Below are the code and all the weights of a small trained network. Each question names an input and a target symbol and asks about switching units off, where a switched-off unit gives its printed mean instead of its output.

import numpy as np


def w(rows, s, z=0):
    codes = np.array(rows[::2]) - 128.0
    scale = np.full(codes.shape[1], s)
    scale[-1] = z or s
    return codes * scale


def norm(h):
    return h / np.sqrt((h * h).mean(-1, keepdims=True) + 1e-5)


def f(y):
    return y / 2 * (1 + np.tanh(0.7978845608 * (y + 0.044715 * y**3)))


def softmax(a):
    e = np.exp(a - a.max(-1, keepdims=True))
    return e / e.sum(-1, keepdims=True)


def log_softmax(a):
    a = a - a.max(-1, keepdims=True)
    return a - np.log(np.exp(a).sum(-1, keepdims=True))


def net(x, mask):
    ids = ['αβγζηθλμξφψ'.index(c) for c in x.split()]
    T = len(ids)
    res = E[ids] + P[:T]
    r = norm(res)
    for j in range(3):
        rows = slice(4 * j, 4 * j + 4)
        q, k, v = (r @ M[0][rows].T for M in (Q, K, V))
        z = softmax(np.where(np.tri(T) > 0, q @ k.T / 4**0.5, -1e9)) @ v
        o = O[0][rows]
        res = res + np.where(mask[j], z, o[:, -1]) @ o[:, :-1]
    y = f(norm(res) @ A[0][:, :-1].T + A[0][:, -1])
    res = res + np.where(mask[3:19], y, B[0][:, -1]) @ B[0][:, :-1]
    return log_softmax(norm(res)[-1] @ U[:, :-1].T + U[:, -1])


Q, K, V, O, A, B = {}, {}, {}, {}, {}, {}
E = w([
[191,41,162],'α',
[193,96,131],'β',
[211,208,93],'γ',
[7,121,230],'ζ',
[253,121,85],'η',
[71,252,214],'θ',
[120,149,100],'λ',
[199,96,126],'μ',
[101,162,202],'ξ',
[100,101,183],'φ',
[187,102,248],'ψ',
],0.018)
P = w([
[81,56,1],'0',
[208,186,158],'1',
[210,195,163],'2',
[212,201,164],'3',
[212,206,166],'4',
[211,209,168],'5',
],0.007)
Q[0] = w([
[221,96,69],'H1',
[176,247,33],'H1',
[141,67,111],'H1',
[62,106,120],'H1',
[179,126,110],'H2',
[174,157,97],'H2',
[112,234,118],'H2',
[141,187,117],'H2',
[103,141,149],'H3',
[42,168,68],'H3',
[72,166,176],'H3',
[187,145,44],'H3',
],0.014)
K[0] = w([
[199,242,207],'H1',
[88,146,2],'H1',
[255,164,192],'H1',
[152,110,213],'H1',
[169,2,133],'H2',
[115,168,72],'H2',
[7,14,74],'H2',
[72,73,59],'H2',
[69,57,129],'H3',
[27,143,66],'H3',
[23,209,123],'H3',
[175,72,21],'H3',
],0.0089)
V[0] = w([
[112,116,59],'H1',
[87,140,160],'H1',
[114,146,167],'H1',
[129,90,129],'H1',
[134,5,205],'H2',
[169,109,95],'H2',
[188,187,175],'H2',
[152,72,208],'H2',
[115,187,121],'H3',
[150,146,146],'H3',
[122,123,144],'H3',
[148,160,97],'H3',
],0.014)
O[0] = w([
[168,168,77,112],'H1',
[96,117,114,8],'H1',
[130,144,196,81],'H1',
[69,157,97,107],'H1',
[120,150,169,202],'H2',
[87,63,161,253],'H2',
[65,2,21,220],'H2',
[230,100,58,200],'H2',
[219,165,101,76],'H3',
[84,167,97,195],'H3',
[151,143,180,114],'H3',
[147,144,47,176],'H3',
],0.0058,0.0044)
A[0] = w([
[163,199,94,146],'N1',
[130,233,123,58],'N2',
[141,136,206,136],'N3',
[113,179,129,85],'N4',
[193,92,134,96],'N5',
[153,167,175,141],'N6',
[121,251,123,64],'N7',
[195,28,79,55],'N8',
[150,153,102,108],'N9',
[172,53,205,158],'N10',
[114,90,121,171],'N11',
[159,152,152,98],'N12',
[48,122,204,114],'N13',
[58,195,175,253],'N14',
[143,196,148,172],'N15',
[138,178,205,46],'N16',
],0.016,0.0053)
B[0] = w([
[131,95,98,197],'N1',
[85,92,195,162],'N2',
[158,36,38,162],'N3',
[31,145,180,131],'N4',
[60,160,212,200],'N5',
[114,108,72,158],'N6',
[53,90,224,170],'N7',
[166,201,217,247],'N8',
[40,76,68,151],'N9',
[82,126,41,223],'N10',
[189,154,88,147],'N11',
[121,109,123,142],'N12',
[132,253,26,154],'N13',
[181,220,140,168],'N14',
[73,95,98,169],'N15',
[151,41,135,150],'N16',
],0.0066,0.011)
U = w([
[164,54,195,85],'α',
[127,119,147,246],'β',
[125,136,5,61],'γ',
[132,179,207,101],'ζ',
[62,100,98,254],'η',
[156,40,66,92],'θ',
[48,207,205,44],'λ',
[116,111,147,204],'μ',
[79,225,109,193],'ξ',
[131,184,220,2],'φ',
[213,123,81,150],'ψ',
],0.021,0.0034)

Each question gives the input, a string of symbols that net reads in full, and the target symbol t.
The units are the heads (4 rows each of Q, K, V and O) and the neurons (one row each of A and B). Each row of codes is followed by its name. A weight is (code - 128) times the scale printed after its matrix; where a second scale follows, it is the last column's (O, A, B and U).
mask holds one flag per unit, heads first, then neurons. A switched-off unit (its flag False) gives its mean, the last column of its rows in O or B, instead of its output. The means were averaged over made-up inputs and are rounded, as every weight is.
A unit's drop is (log p(t) with every unit on - log p(t) with that unit switched off) / (log p(t) with every unit on - log p(t) with every unit switched off).
The circuit of an input: a set's keep is (log p(t) with only the set's units on - log p(t) with every unit switched off) / (log p(t) with every unit on - log p(t) with every unit switched off). Starting from the 12 units with the biggest drops (on a tie, the unit counted first), units are removed one at a time, each time the one whose removal leaves the highest keep (on an exact tie, the one counted first), for as long as the keep stays at least 0.8.
circuit, biggest first: the units of the circuit, biggest drop first
most important unit: the unit with the biggest drop
k most important neurons: the k neurons with the biggest drops, biggest first
heads that matter: for each layer, one digit per head in row order, 1 if its drop is at least 0.15 and else 0, layers parted by /
input γ φ γ, target γ: heads that matter -> 011
input μ ψ η ζ, target ξ: most important unit -> N14
input η θ φ, target γ: heads that matter -> 100
input ζ γ η ψ λ γ, target ζ: heads that matter -> 110
input α ψ η η μ γ, target α: heads that matter -> 010
input θ ζ η θ λ ξ, target θ: 4 most important neurons -> [N3 N8 N16 N5]
input η η ξ, target η: 3 most important neurons -> [N8 N3 N7]
input ψ α γ ψ λ, target ψ: circuit, biggest first -> [H2 N10]
input α γ γ ξ, target α: heads that matter -> 011
input λ ξ ξ γ, target λ: heads that matter -> 010
input μ η ζ γ θ φ, target γ: heads that matter -> 000
input α γ α β ζ γ, target α: 2 most important neurons -> [N7 N8]
input η φ γ, target η: heads that matter -> 010
input μ λ ζ ξ η ψ, target θ: most important unit -> N10
input η μ ξ, target η: heads that matter -> 101
input η γ α ζ γ, target η: 3 most important neurons -> [N8 N7 N2]
input η ψ ψ η φ λ, target η: 2 most important neurons -> [N8 N5]
input β α ξ ψ, target θ: 3 most important neurons -> [N10 N3 N8]
input φ γ γ γ, target φ: 3 most important neurons -> [N7 N2 N10]
input ζ ξ η φ γ, target ζ: 3 most important neurons -> [N10 N7 N2]
input γ φ η λ ξ, target γ: most important neuron -> [N13]
